Here is a tiny trained network, its code and every weight. The questions are about switching its units off for an input and a target symbol, where a switched-off unit gives its printed mean instead of its output.

import numpy as np


def w(rows, s, z=0):
    codes = np.array(rows[::2]) - 128.0
    scale = np.full(codes.shape[1], s)
    scale[-1] = z or s
    return codes * scale


def f(y):
    return y / 2 * (1 + np.tanh(0.7978845608 * (y + 0.044715 * y**3)))


def softmax(a):
    e = np.exp(a - a.max(-1, keepdims=True))
    return e / e.sum(-1, keepdims=True)


def log_softmax(a):
    a = a - a.max(-1, keepdims=True)
    return a - np.log(np.exp(a).sum(-1, keepdims=True))


def net(x, mask):
    ids = ['ΛΠΦΨαβεμτ'.index(c) for c in x.split()]
    T = len(ids)
    res = E[ids] + P[:T]
    r = res
    for j in range(3):
        rows = slice(3 * j, 3 * j + 3)
        q, k, v = (r @ M[0][rows].T for M in (Q, K, V))
        z = softmax(np.where(np.tri(T) > 0, q @ k.T / 3**0.5, -1e9)) @ v
        o = O[0][rows]
        res = res + np.where(mask[j], z, o[:, -1]) @ o[:, :-1]
    y = f(res @ A[0][:, :-1].T + A[0][:, -1])
    res = res + np.where(mask[3:7], y, B[0][:, -1]) @ B[0][:, :-1]
    return log_softmax(res[-1] @ U[:, :-1].T + U[:, -1])


Q, K, V, O, A, B = {}, {}, {}, {}, {}, {}
E = w([
[152,165,113,167],'Λ',
[186,40,159,145],'Π',
[59,85,193,8],'Φ',
[58,12,138,47],'Ψ',
[89,196,95,53],'α',
[156,164,119,155],'β',
[210,192,115,67],'ε',
[158,118,238,228],'μ',
[46,223,222,122],'τ',
],0.019)
P = w([
[125,66,132,62],'0',
[148,91,139,76],'1',
[149,118,143,83],'2',
[140,146,146,100],'3',
[137,171,147,113],'4',
[138,192,146,126],'5',
[137,215,147,143],'6',
[128,232,148,147],'7',
[121,253,148,161],'8',
],0.012)
Q[0] = w([
[175,183,115,36],'h0',
[210,252,113,128],'h0',
[112,105,237,162],'h0',
[77,154,229,128],'h1',
[155,229,162,103],'h1',
[229,167,164,165],'h1',
[27,16,154,143],'h2',
[37,49,160,95],'h2',
[50,213,196,101],'h2',
],0.014)
K[0] = w([
[128,178,121,79],'h0',
[158,252,89,139],'h0',
[107,129,221,172],'h0',
[129,130,167,62],'h1',
[131,211,149,129],'h1',
[126,159,169,188],'h1',
[92,48,88,76],'h2',
[117,42,57,81],'h2',
[209,197,68,80],'h2',
],0.016)
V[0] = w([
[171,170,108,95],'h0',
[206,129,183,87],'h0',
[31,197,118,97],'h0',
[128,47,155,103],'h1',
[127,94,76,101],'h1',
[175,70,161,155],'h1',
[101,140,20,155],'h2',
[123,124,254,182],'h2',
[110,172,170,82],'h2',
],0.0093)
O[0] = w([
[144,195,40,158,246],'h0',
[119,70,35,228,254],'h0',
[73,170,114,148,190],'h0',
[85,252,103,228,81],'h1',
[65,146,110,118,87],'h1',
[95,185,145,163,66],'h1',
[2,172,109,113,51],'h2',
[251,132,249,74,82],'h2',
[104,35,140,160,229],'h2',
],0.0059,0.0082)
A[0] = w([
[180,200,59,142,22],'n0',
[145,194,172,153,76],'n1',
[117,180,66,131,254],'n2',
[112,168,105,11,18],'n3',
],0.013,0.0057)
B[0] = w([
[1,70,111,197,238],'n0',
[122,113,232,206,141],'n1',
[124,214,115,110,254],'n2',
[144,41,108,232,171],'n3',
],0.01,0.013)
U = w([
[63,12,157,97,147],'Λ',
[202,52,100,131,164],'Π',
[142,134,139,145,72],'Φ',
[164,194,142,81,190],'Ψ',
[135,127,68,201,107],'α',
[109,88,166,219,2],'β',
[129,123,142,143,70],'ε',
[163,191,141,129,139],'μ',
[84,210,204,100,186],'τ',
],0.011,0.0091)

Each question gives the input, a string of symbols that net reads in full, and the target symbol t.
The units are the heads (3 rows each of Q, K, V and O) and the neurons (one row each of A and B). Each row of codes is followed by its name. A weight is (code - 128) times the scale printed after its matrix; where a second scale follows, it is the last column's (O, A, B and U).
mask holds one flag per unit, heads first, then neurons. A switched-off unit (its flag False) gives its mean, the last column of its rows in O or B, instead of its output. The means were averaged over made-up inputs and are rounded, as every weight is.
A unit's drop is (log p(t) with every unit on - log p(t) with that unit switched off) / (log p(t) with every unit on - log p(t) with every unit switched off).
The circuit of an input: a set's keep is (log p(t) with only the set's units on - log p(t) with every unit switched off) / (log p(t) with every unit on - log p(t) with every unit switched off). Starting from all 7 units, units are removed one at a time, each time the one whose removal leaves the highest keep (on an exact tie, the one counted first), for as long as the keep stays at least 0.8.
circuit, biggest first: the units of the circuit, biggest drop first
unit that matters most: the unit with the biggest drop
top k neurons: the k neurons with the biggest drops, biggest first
which heads matter: for each layer, one digit per head in row order, 1 if its drop is at least 0.15 and else 0, layers parted by /
drop when u is switched off: that unit's drop, to one decimal
input ε τ ε μ, target Π: which heads matter => 100
input Φ μ Φ Λ, target β: which heads matter => 011
input ε Λ ε α α β α Λ Λ, target τ: top 2 neurons => (n3 n1)
input Ψ ε Φ Π μ ε Π τ ε, target Π: circuit, biggest first => (h1 h2)
input ε ε α Φ ε τ Λ, target Π: circuit, biggest first => (h2 h1)
input Λ τ Ψ ε α α τ α β, target Π: circuit, biggest first => (h1 h2)
input Λ α ε α μ ε β, target β: circuit, biggest first => (h2 n1 n2)
input Φ μ β, target β: unit that matters most => h1
input Λ β α μ β ε, target β: circuit, biggest first => (h2 n0 n1 h1)
input ε τ Ψ τ Ψ β, target Π: circuit, biggest first => (h2 h1)
input Ψ Φ ε Φ α μ ε Λ, target β: circuit, biggest first => (h2 n1 n0)
input ε Λ Λ Ψ μ β ε, target β: which heads matter => 001
input ε Λ ε τ Ψ α Ψ, target τ: circuit, biggest first => (h1 n0)
input Φ Λ ε Π Φ Π, target Π: which heads matter => 101
input ε ε α ε α α α Λ, target τ: circuit, biggest first => (h0 h2)
input α ε ε Λ Ψ ε τ ε, target Π: which heads matter => 011
input ε ε Λ ε Φ Φ, target τ: circuit, biggest first => (n0)
input β τ Λ Λ, target Π: which heads matter => 001
input α ε ε Φ ε Φ, target τ: drop when n0 is switched off => 1.0
input ε β Λ τ μ, target Π: top neuron => (n0)
